Each row has a name. Each question is about the rows just above it.

V: [111 111 136 130 120 133 126 126 143 122 132 124 134 127 111 106 101 134
 125 136 125 131 111 107 115 125 124 122 122 111 124 132 138 129 140 126
 123 145 147 150 100 150 109 111 139 129 125 127 127  99 149 104 133 107
 151 115]
H: [111 111 136 130 120 133 126 126 143 122 132 124 134 127 111 106 101 125
 136 125 134 131 111 107 115 125 124 122 122 111 124 132 138 129 104 126
 123 145 147 150 100 150 109 111 139 129 125 127 127  99 149 104 133 107
 151 115]
M: [150 102 103 158  56  70 160 173 139 119 155 228 160 160 151  61 167 128
 172  84  65 113 211  90  44 206 153 145 193 188 195  92 159 156 140 109
  71 196  74 154 109 216  70 151  68  88 124 108  74 115 171 129  89 133
 138 108]
Give the next 2 entries after [101 134 125 136 125 131 111 107].  [115 125]
The next 2 entries after [134 125 136 125]:  [131 111]
The row with [111 111 136 130 120 133 126 126 143 122 132 124 134 127 111 106 101 134
 125 136 125 131 111 107 115 125 124 122 122 111 124 132 138 129 140 126
 123 145 147 150 100 150 109 111 139 129 125 127 127  99 149 104 133 107
 151 115] is  V

L: [121 122 122 122 121 122 121 122 121 122 121 122 122 121 122 122 121 121
 121 122 122 122 122 122 122 121 122 121 122 122 122 121 122 122 121 122
 122 122 122 121 121 122 122 121 121 122 122 122 127 126]
Q: [108 115 122 124 119 123 124 120 116 118 117 115 113 106 122 110 109 122
 118 119 113 122 121 124 117 108 123 108 108 122 123 106 123 119 110 123
 125 121 125 109 122 124 125 109 117 135 120 121 109 125]
W: [132 107 122  89 145  88 124 131 155 130 140 153 123 145  91 126 134 128
 133 133 111 114 121  88 100 134  90 134 126  91  89 150  88 142 119 105
  86 125  92 131 127  97  89 141 140 120 135 125 145  87]
Z: [108 115 122 124 119 123 124 120 116 118 117 115 113 106 122 110 109 122
 118 119 168 122 121 124 117 108 123 108 108 122 123 106 123 119 110 123
 125 121 125 109 122 124 125 109 117 121 119 121 109 125]
E: [125 124 127 126 125 126 124 127 126 128 124 126 126 125 125 125 124 124
 124 127 125 127 127 126 125 125 127 124 125 127 127 125 126 126 125 127
 127 127 127 124 125 127 127 125 124 127 126 127 125 127]
S: [121 120 120 123 116 125 116 123 119 119 114 118 126 119 121 123 120 115
 114 121 123 124 123 124 123 122 122 119 123 126 123 118 124 117 122 122
 125 123 127 121 116 121 125 122 114 118 115 124 122 125]
U: [121 122 122 122 121 122 121 122 121 122 121 122 122 121 122 122 121 121
 121 122 122 122 122 122 122 121 122 121 122 122 122 121 122 122 121 122
 122 122 122 121 121 122 122 121 121 122 122 122 121 122]
C: [121 120 120 123 116 125 116 123 119 119 114 118 126 119 121 123 120 115
 114 121 123 124 123 124 123 116 109 118 114 110 109 117 111 114 115 106
 110 109 111 118 125 106 108 116 124 110 118 111 116 110]
Y: [122 121 122 122 118  85 115 102 115  99 112 112  88  92  85  87  91 113
 111 102  83  97  99  85  83  89  85  91  83  82  84  96  84 110  84  93
  85 101  89  90 112  90  86  94 113 100 109 103  96  85]
F: [124 120 115 116 123 120 122 119 123 115 121 121 124 123 117 124 123 121
 120 118 122 118 118 118 121 124 115 123 123 119 116 123 118 118 122 116
 118 119 120 124 121 114 117 124 121 115 118 120 124 118]
What are the next 2 entries after [120 135]?  [125 145]
Whose row is [121 122 122 122 121 122 121 122 121 122 121 122 122 121 122 122 121 121
 121 122 122 122 122 122 122 121 122 121 122 122 122 121 122 122 121 122
 122 122 122 121 121 122 122 121 121 122 122 122 127 126]?  L

K: [114 156  78 104  92 141  96 182 125  59 149 120 150 104 120 155  99 115
 187 103 176 183 158 104 148 112 137 129 134 110 130 118]
X: [ 94 117 146 139 144 135 138  92 112 149 109 163  94 115 121 130 127 142
 100 119 123 114 115 140 111 128 141 134 155 139 148 157]
D: [123 134 124 126 123 132 124 134 124 119 129 127 134 124 151 146 101 102
 144 100 115 136 128 126 128 127 128 130 131 125 132 129]
N: [155 115 130 136 138 124 134 115 159 152 140 120 151 140 116  82 163 137
 112 160 124  93 136 120 123 131 126 118 105 138  93 113]
R: [155 115 130 136 138 124 134 115 159 152 140 120 151 140 116  82 163 137
 112 160 124  93 136 120 123 131 126 118 105 138  93 160]
P: [115 107 140 139 123 112 125 128 107 113 121 135  93 135 119 120 104 130
 153 135 111 135 125 145 120 134 144 137 161 121 155 150]
A: [129 101 153 140 150 116 146  90 132 168 116 145 115 134 124 101 146 144
 100 151 102  94 117 144 119 133 134 125 133 140 126 136]
Give the next 2 entries after [153 140 150].  [116 146]
What are the next 2 entries after [123 134 124]?  [126 123]
Give the next 2 entries after [115 134 124 101 146 144 100 151 102].  [ 94 117]

dit: [112 176  78 102 130 145 129 179 146 113 130 134  89 123 148 163 127 132
 124  55 122  93  98 114  68 156  98 135 146  40 124 153 174 128  98 121
 112]
Veb: [134 108 146 130 139 123 111 146 123 110 171 136 148 116 149 157 103 121
 100 128 109 155 125 147 143 155 116 151  68 169 181  75 169 147 155 142
 175]
gul: [155 135 118 119 148 140 125 133 103 122  92 105 133 143 143 120 124 131
 111 116 144 117 142 140 138 130 146 140 126 128 111 122 132 133 103 164
 126]
daf: [123  98  59 101  98 102 177  66 132 115 167 111  93  62 133 138 111 134
  94 175 151 121  86 170 137 127  85 103 148 131 153 129 104  74 180 144
 176]
Bak: [101  32 187 178 174 123 154 124 129 171 135 172 168 120 150  60 172 150
 143 157 106  90 125 151 193 129 108 159 108 131 132  94  58 174 133 126
 134]
Der: [118 135 122 153 124 127 128 136 152  83 122 122 134 154  82  66 139  94
 144 136 180 147  99 101  86 119  64 148 133 196  72 145 144  90 155 134
 180]
Dad: [134 108 146 130 139 123 111 146 123 110 171 136 148 116 149 157 103 121
 100 128 109 155 125 147 143 115 144 113 133 109 119 133 174 116 142  98
 149]
mar: [ 79 167  42 134 119 174 122 172 200  97 148 140 110 108 175 150 138 144
 139  66  88 119  81 106  94 185  80 145 116  43 104 139 190 139 131 136
  89]
Sos: [137 122 116 161 122 176 137 125 144 144  52  71 123 143 109  76 138 119
 132 118 135 122 153 124 127 129 136 152  83 152 125 126 121 152 100 205
 106]
The next 2 entries after [125 133 103 122  92 105 133 143 143 120 124]:  [131 111]
The next 2 entries after [118 135 122 153 124 127 129 136 152  83]:  [152 125]

tavag: [205 129 215 152  97  58  67 129 139 180  55 221  77 152 152 136 176 152
 180 124 135 212 165  88 110 114  98 132 100 198  97 108  93 211 131 134
  97 130]
teru: [196 137 119 133 134 110 159  92 173 119  73 159 172 105 129 136 118 107
  98 186  50 189 124 145  38  88 148 142 102 203 119 153 116 149 145  64
 133 112]
tuso: [208 113 154 147 111 100 145 134 172 138  84 157 154 124 105 156 144 112
 128 187  73 175 114 124  92 106 118 125 152 196  97 139 104 189 146 105
 137 110]
Tete: [144 112 128 187  73 175 114 124  93 106 118 125  77 152 152 136 176 152
 180 124 135 212 165  88 110 114  98 132 100 198 167 108  93 211 131 134
  97 130]
tiz: [138  84 156 154 124 105 156 144 112 183 103 190 131 111 115 147 116 150
 121 163  83 137 146 150 133 110 184 136  76 230 173 155 167 148 138  86
 110 122]
Give the next 2 entries after [144 112 128 187  73 175 114 124  92 106 118 125].  [152 196]
Give the next 2 entries after [104 189].  [146 105]
Give the next 2 entries after [138  84 157 154 124 105 156 144 112].  [128 187]
What are the next 2 entries after [ 97  58  67 129]?  [139 180]
Give the next 2 entries after [138  84 157 154 124 105 156 144 112 128 187].  [ 73 175]
Whose row is [144 112 128 187  73 175 114 124  93 106 118 125  77 152 152 136 176 152
 180 124 135 212 165  88 110 114  98 132 100 198 167 108  93 211 131 134
  97 130]?  Tete
The next 2 entries after [ 88 148 142 102 203]:  [119 153]

nido: [170  74 119 245  95 100 103 147  62 155 245 151 104 135 215 118 102 156
 174 109 166  43  81 149  91]
mov: [117 172 125 115 136 172 174  60 153 124 181  28 149 108 174  86  69 232
 144 100 140  96 117 195 113]
piz: [ 85 129 157 107  77  74 131 138 139 139 107 107 128  78  90 148 157 155
 112 134 118 109 125 134 140]
duve: [141 134 144 111 125 153 131 127 141 121 118 129 125 105 109 114 117 162
 121 147 145 176 102 146 104]
Nipit: [146  79 125 115 136 172 174  60 153 124 181  28 149 108 174  86  69 232
 144 100 140  96 117 195 186]
rasu: [ 93  89 110 136  99  43 126 182 138 167 116 129 121  79  63 128 139 172
 112 157 139 116 157 152 155]
bem: [169 122  22 141 148 146  80  87 199  94 145 159 142 184 148 124 123 114
  90 176 109  37  44 159  89]
dakat: [143 148 126  89 115 179 139 166 179 118 121 126  92  79 124  90 165 109
 133 104 154 100 112 103 150]
livi: [141 134 144 111 125 153 131 127 141 121 118 129 125 105 109 114 117 162
 121 123 127 126 103 122 128]
saf: [170  74 119 245  95 100 103 147  62 155 245 151 104 135 215 118 171  84
 133  86 157 112 119 111 142]
ratet: [ 86 122 176 237  53 175 116  54 134 130 129 180 184 127 106 184 139  97
  68 192 202 106 185 158  96]
The next 2 entries after [146  80]:  [ 87 199]
The row with [141 134 144 111 125 153 131 127 141 121 118 129 125 105 109 114 117 162
 121 123 127 126 103 122 128] is  livi

Bef: [126 144 118 132 166 151 155 127  90 110 116 121  91  92 137 170 139]
Luv: [202 140 125 132 166 165  37 127 108 131 163 121  90  68 121 175 128]
dopi: [126 140 125 132 146 151 146 127 108 110 116 121  91  92 137 147 128]
sud: [147 151 146 126 108 165  41 127 108 112 165 121  91  71 113 170 128]
Zat: [126 140 125 132 154 151 146 127 108 110 116 121 101 100 137 152 128]
Zib: [126 140 125 132 147 151 146 127 108 110 116 121  91  92 137 147 128]
Fovem: [157 140 125 132 166 151  78 127 108 110 147 121  91  92 124 170 128]
What are the next 2 entries after [126 140 125 132 154 151 146]?  [127 108]
Whose row is [126 144 118 132 166 151 155 127  90 110 116 121  91  92 137 170 139]?  Bef
The next 2 entries after [147 151 146 127 108]:  [110 116]
The next 2 entries after [126 144 118 132]:  [166 151]
What are the next 2 entries after [125 132 147]?  [151 146]
Give the next 2 entries after [140 125 132 146].  [151 146]

vav: [ 94  90  91 140 118 142 123 107 109 157]
rifor: [115 149 124 146 118 118  81  90 114 160]
zok: [ 97  98  98 157 123 136 111  97 104 158]
Ganof: [145 162 151 125 130 115 113 128 136 122]
rud: [ 99 157 123 190 145 147 146 135 128 145]
kesol: [133 142 129  81 114 131 137 148 146 124]
mobu: [125 133 135 184 140 116  95  93 106 141]
kilet: [125 133 135 184 140 105  57  66  99 162]
rig: [145 190 170 218 147  88  43  62 101 148]
The next 2 entries after [ 98  98 157 123 136 111]:  [ 97 104]
What are the next 2 entries after [145 190 170 218 147  88]?  [43 62]
Give the next 2 entries after [ 90  91 140 118 142].  [123 107]
The next 2 entries after [ 98 157 123]:  [136 111]

rula: [129  30 123 123  87  92 142 160 161 202 164 156]
gamo: [159  37 130 135  84 120 135 138 195 191 178 150]
rurag: [129  30 123 123  87  92 142 160 161 202 174 153]
Vifis: [120  32 122 119  90  83 145 166 148 202 157 156]
kato: [110  37 120 116  95  77 145 171 136 200 151 157]
dibo: [168  43 132 138  86 131 132 129 203 184 181 147]
Whose row is [129  30 123 123  87  92 142 160 161 202 164 156]?  rula
Give the next 2 entries after [116  95].  [ 77 145]
Give the next 2 entries after [120 116  95  77 145 171 136 200].  [151 157]
What are the next 2 entries after [ 83 145]?  [166 148]

rad: [123  69 201  80 129 131  64 131 121  98 103 133 102 108 102  96 195  60
 114 122 137 188 159 108  78]
Zil: [155 146 129 109 123 106 106 102 110 121 131 110 144 131 111 152 142 134
 115 155  97 138 131 141 135]
vuz: [192  53 194 100 171 141  53 153  90  97  73 145 128 131 152  93 163 119
 125 129 108 141 149  95  78]
timi: [ 47 170  42 191 136 152 220 125 155 148 178 128 178 126 114 182  95 155
 190 167  84  93  83 161 187]
Kam: [109 106 102 123 106 129 155 146 152 105 119 136 119  93 125 149 129 108
 128 152 141 163 131 139 138]
zizo: [ 68  93 127 132 104 139 133 111 134 120 141 118 128 120 164 158 122 123
 150 124 123 100 147 101 121]
Give the next 2 entries after [106 106].  [102 110]
Give the next 2 entries after [119  93 125 149 129 108 128 152 141 163 131].  [139 138]
What are the next 2 entries after [155 146 129 109 123 106 106 102]?  [110 121]
The next 2 entries after [ 93 127 132 104 139 133]:  [111 134]
Give the next 2 entries after [139 133 111 134 120 141 118 128].  [120 164]

kot: [ 67 124 136  95 117 174 175  96 136  96]
vum: [111 162  98 116 126 120 149 118 198 227]
vutut: [105 162  99 112 124 124 150 120 198 223]
kud: [163  99 112 124 125 122 149 118 198 225]
Makov: [186 105 118 119 147 155 125 107  76  88]
Gikal: [131 139 126 172 123  86  77 224 151 120]
The next 2 entries after [162  99 112 124]:  [124 150]
The next 2 entries after [126 120 149]:  [118 198]
Give the next 2 entries after [124 136].  [ 95 117]

Zaf: [113 121 139 126 121 160 107 120 130 146 129 125  86  75 149 132 118 103
 139 119 125 129 122 144 148 152  94 106 130 147 120 118 166 125 126 134
 146 133 113 141 135 159  71 125 146 108 101 139 126 117 173 125 144 130
 139 106 155 126 131]
dosem: [145 139 129  96 118 132 125 116 140 114 126 124 137 100 128 132 118 126
 139 119 122 129 126 135 137 132 133 110 127 142 129  96 132 119 126 134
 146 141 149 142 131 157 127 127 133 123 114 139 124 125 150 138 137 130
 139 130 125 137 108]
Zad: [138 145 129 134 125 118 125 116 114 119 141 124 119 135 128 123 118 126
 125 119 122 129 126 127 126 130 125 117 128 142 120 118 132 125 126 134
 146 132 139 134 135 142 112 127 133 113 121 139 126 121 160 107 120 130
 130 130 125 121 123]
Didi: [179 167 118 106 193 118 130  47 105 138 146 135  91  62 128 132 106 105
 148 119 145 129 128 140 163 141 107  74 134 201 135  99 197 126 145 135
 146 133 119 155 162 171  76 107 137  52  98 153 127 108 166 107 165 130
 139 102 144 120 146]
kol: [158 165 129 106 126 112 113 105 111 114 140 185 101  84 128 132 118  91
 139 119 122 126 126 139 137 146 123 114 147 142 123 134 132 146 119 138
 146 129 139 155 135 172 111 161 133 113  98 139  89  99 139 101 123 130
 139 135 125 120 156]
dor: [173 165 198  86 106 158 125  83 130 114 170  41  63  49 152  75 118 200
  85  94 112 134  89 213  96 104 140 144  81 135 115  51 163 128 126 164
 169 189 176 180 123 167 156 179 135  65 132 206 126 121 162 107 119 130
  49 149  97 168 192]
poko: [141 135 159  68 125 118 125 116 114 119 141 124 119 135 128 123 118 150
 125 119 122 129 126 127 126 130 125 117 128 142 120 118 132 125 126 134
 146 132 139 134 135 147 112 127 133 113 121 139 126 121 160 107 120 130
 146 130 125 121 123]
goz: [158 165 129 106 126 112 113 105 111 114 140 185 101  84 128 132 118  91
 139 119 122 126 126 139 137 146 123 114 147 142 123 134 132 146 119 138
 146 129 139 155 135 172 111 161 133 113  98 139  89  99 139 101 153 110
 139 130 125 119 156]
Dufim: [158  90 129 106  85 104  76 132 132 114 145 124  97 112  79 133 114 156
 137 119  81 129 115 110 156 119  93 163  99 116  18 118 132 115  83 116
 168 115 140 155 135 138 110  88 120 144  76 105 193 134 179  83 144 130
 166 130 125 120 164]
What are the next 2 entries after [104  76 132 132]?  [114 145]
What are the next 2 entries after [125 146 108 101]?  [139 126]
Give the next 2 entries after [141 135 159  71].  [125 146]
The next 2 entries after [113 121 139 126 121 160 107 120 130 146 130 125]:  [121 123]
Whose row is [138 145 129 134 125 118 125 116 114 119 141 124 119 135 128 123 118 126
 125 119 122 129 126 127 126 130 125 117 128 142 120 118 132 125 126 134
 146 132 139 134 135 142 112 127 133 113 121 139 126 121 160 107 120 130
 130 130 125 121 123]?  Zad
The next 2 entries after [163  99 116  18 118 132 115  83 116 168 115 140]:  [155 135]
What are the next 2 entries after [139 124]?  [125 150]

Lig: [127 135 162 149  99 133 146 115 102  86  88 103 139 135]
kazu: [142 125 184  97 158 137 146 114  92 102 119 119 150 102]
fomid: [127 135 162  93 125 115 155 149 124 127 133 120 164 111]
robos: [141 168 123 123  92 139  59  86 158 155 139 164  42  18]
Zage: [119 150 176  88 115  99 146 149 117 102 133  86 156 100]
pavi: [ 99 146 147 103 102  93 145 154 107 103 140  83 155 107]
fera: [119 150 176  88 115  99 146 149 103 102 133  86 156 100]
nuni: [157 142 154 117  99 156  80  86 153 185 148 184  58  27]
Give the next 2 entries after [ 88 115  99 146 149 103 102 133  86].  [156 100]
The next 2 entries after [ 86 158 155 139 164]:  [42 18]
The next 2 entries after [147 103]:  [102  93]
The next 2 entries after [ 99 146 149 103 102]:  [133  86]
Give the next 2 entries after [115 155 149 124 127].  [133 120]

sek: [133 146 101 129 140 129 119  11 149 156 126 155 115 114  96  92 157 145
 122 127  84 138 108  65  76 131  85  82 155  96 134  96 132 122 158 147
 151 148 197 148  78 121 124 120 149 165 117 121 127 114  94 142 112 155
 113]
nezev: [118 146 117 130 127 126 129  16 153 157 119 144 123 112  92 103 153 143
 121 139  83 137 113  79  81 129  72  85 148  94 146  80 127 109 150 157
 152 146 199 146  78 124 120 125 156 167 121 104 117 134  99 142 100 154
 100]
Bap: [ 86 140 155 119 102 137 168  80 157 144 110 106 157 125 106 120 131 133
 104 178  87 137 129 130 109 110  58 109 122 130 185  79 127  90 117 171
 148 130 170 141  93 138 121 151 157 139 128  73 104 193 123 153  73 135
  66]
leri: [124  78 103 173 135 122  64  99 142 170  94  77 188 145 100 156 132 134
 145 124 129 168 132 175 147 160 140  92 155 169  86  93 103  86 191 189
 101  57 145 169 120  94 133 138 127 107 187  89 133  75 142  99  76 140
 114]
vebe: [ 92 147 148 124 104 131 160  60 156 146 110 114 151 119 100 117 136 138
 110 170  83 139 128 120 102 114  56 104 131 120 178  74 124  92 125 170
 152 135 180 141  87 135 120 147 160 147 126  78 105 182 118 150  75 139
  70]
What are the next 2 entries after [109 122 130 185  79 127  90 117]?  [171 148]
Whose row is [ 92 147 148 124 104 131 160  60 156 146 110 114 151 119 100 117 136 138
 110 170  83 139 128 120 102 114  56 104 131 120 178  74 124  92 125 170
 152 135 180 141  87 135 120 147 160 147 126  78 105 182 118 150  75 139
  70]?  vebe
Give the next 2 entries after [ 93 103  86 191].  [189 101]
What are the next 2 entries after [157 125 106 120]?  [131 133]
Give the next 2 entries after [119 100 117 136 138 110 170].  [ 83 139]

Nadu: [ 76 108 123 194  77 108 146 204  92  54 114 160 127 205 144 196 194 162
  72 115 143 195  97  66 166 134 159 114 149 113 141 191 116  90  88]
Lezi: [ 74 103 123 196  73 108 146 208  93  49 113 161 127 211 146 199 197 165
  71 113 140 198  93  61 167 135 162 112 152 112 143 194 117  87  86]
lib: [ 76 108 115 194  77 108 146 204  92  54 114 160 126 205 144 196 194 162
  72 115 143 195  97  56 166 134 159 114 149 113 141 191 116  90  88]
rar: [ 93  61 168 135  60 114 141 210 105  31 102 144 126 233 155 212 185 179
  76  91 113 199  64  60 164 139 178  98 181 115 156 216 136  74  78]
tob: [ 71  91 120 197  66 110 146 213  96  38 108 159 126 223 150 206 197 172
  70 106 132 202  82  55 169 136 170 106 163 111 149 203 122  81  82]
Give the next 2 entries after [ 93  61 167 135].  [162 112]
The next 2 entries after [ 61 167 135 162 112 152 112 143 194 117]:  [87 86]
Whose row is [ 76 108 115 194  77 108 146 204  92  54 114 160 126 205 144 196 194 162
  72 115 143 195  97  56 166 134 159 114 149 113 141 191 116  90  88]?  lib
What are the next 2 entries after [ 61 167 135 162 112 152 112 143 194]?  [117  87]

meto: [203 135 138 129 144 218 129 130 137 169 133 126 123 131 126 112 127 128
 127 126 138 123 119 132]
Vava: [143 131 130 129 141 146 130 128 129 145 135 124 127 130 126 110 128 128
 123 127 162 124 128 132]
terit: [166 131 131 129 157 164 128 128 131 180 142 128 125 131 112 116 129 125
 124 132 138 133 124 122]
nim: [209 136 141 129 153 235 130 131 140 176 135 110 125 126 127 112 127 127
 129 135  81 121 136 139]
lek: [129 145 162 130 144 178 131 130 137 157 135 143 126 125 117 131 129 135
 122 133 154 120 138 158]
befiv: [137 131 129 129 137 138 132 128 129 141 136  98 125 121 133 134 130 126
 134 123 138 130 139 135]
patid: [209 136 145 131 179 226 130 131 143 209 148 113 125 132 131 114 124 128
 132 128 131 128 128 114]
Puz: [144 132 132 130 138 169 131 129 131 147 133 144 128 127 126 123 125 132
 129 131 138 126 120 131]
dus: [158 130 129 129 147 162 128 128 129 163 137 119 123 132 124 139 127 127
 130 127 136 127 116 130]
mip: [136 129 129 129 134 155 128 128 129 143 130 128 128 125 125 139 133 123
 130 132  98 134 111 149]
tufed: [156 131 136 130 139 169 129 129 135 158 132 134 125 128 128 147 130 126
 124 131  87 135 111 140]
Give the next 2 entries after [129 147 162].  [128 128]
What are the next 2 entries after [131 147 133]?  [144 128]
What are the next 2 entries after [129 141 146 130 128 129 145 135]?  [124 127]
The row with [209 136 141 129 153 235 130 131 140 176 135 110 125 126 127 112 127 127
 129 135  81 121 136 139] is  nim
The next 2 entries after [147 162 128]:  [128 129]
The next 2 entries after [131 143 209 148 113 125 132 131]:  [114 124]
Give the next 2 entries after [144 218 129 130 137 169 133].  [126 123]

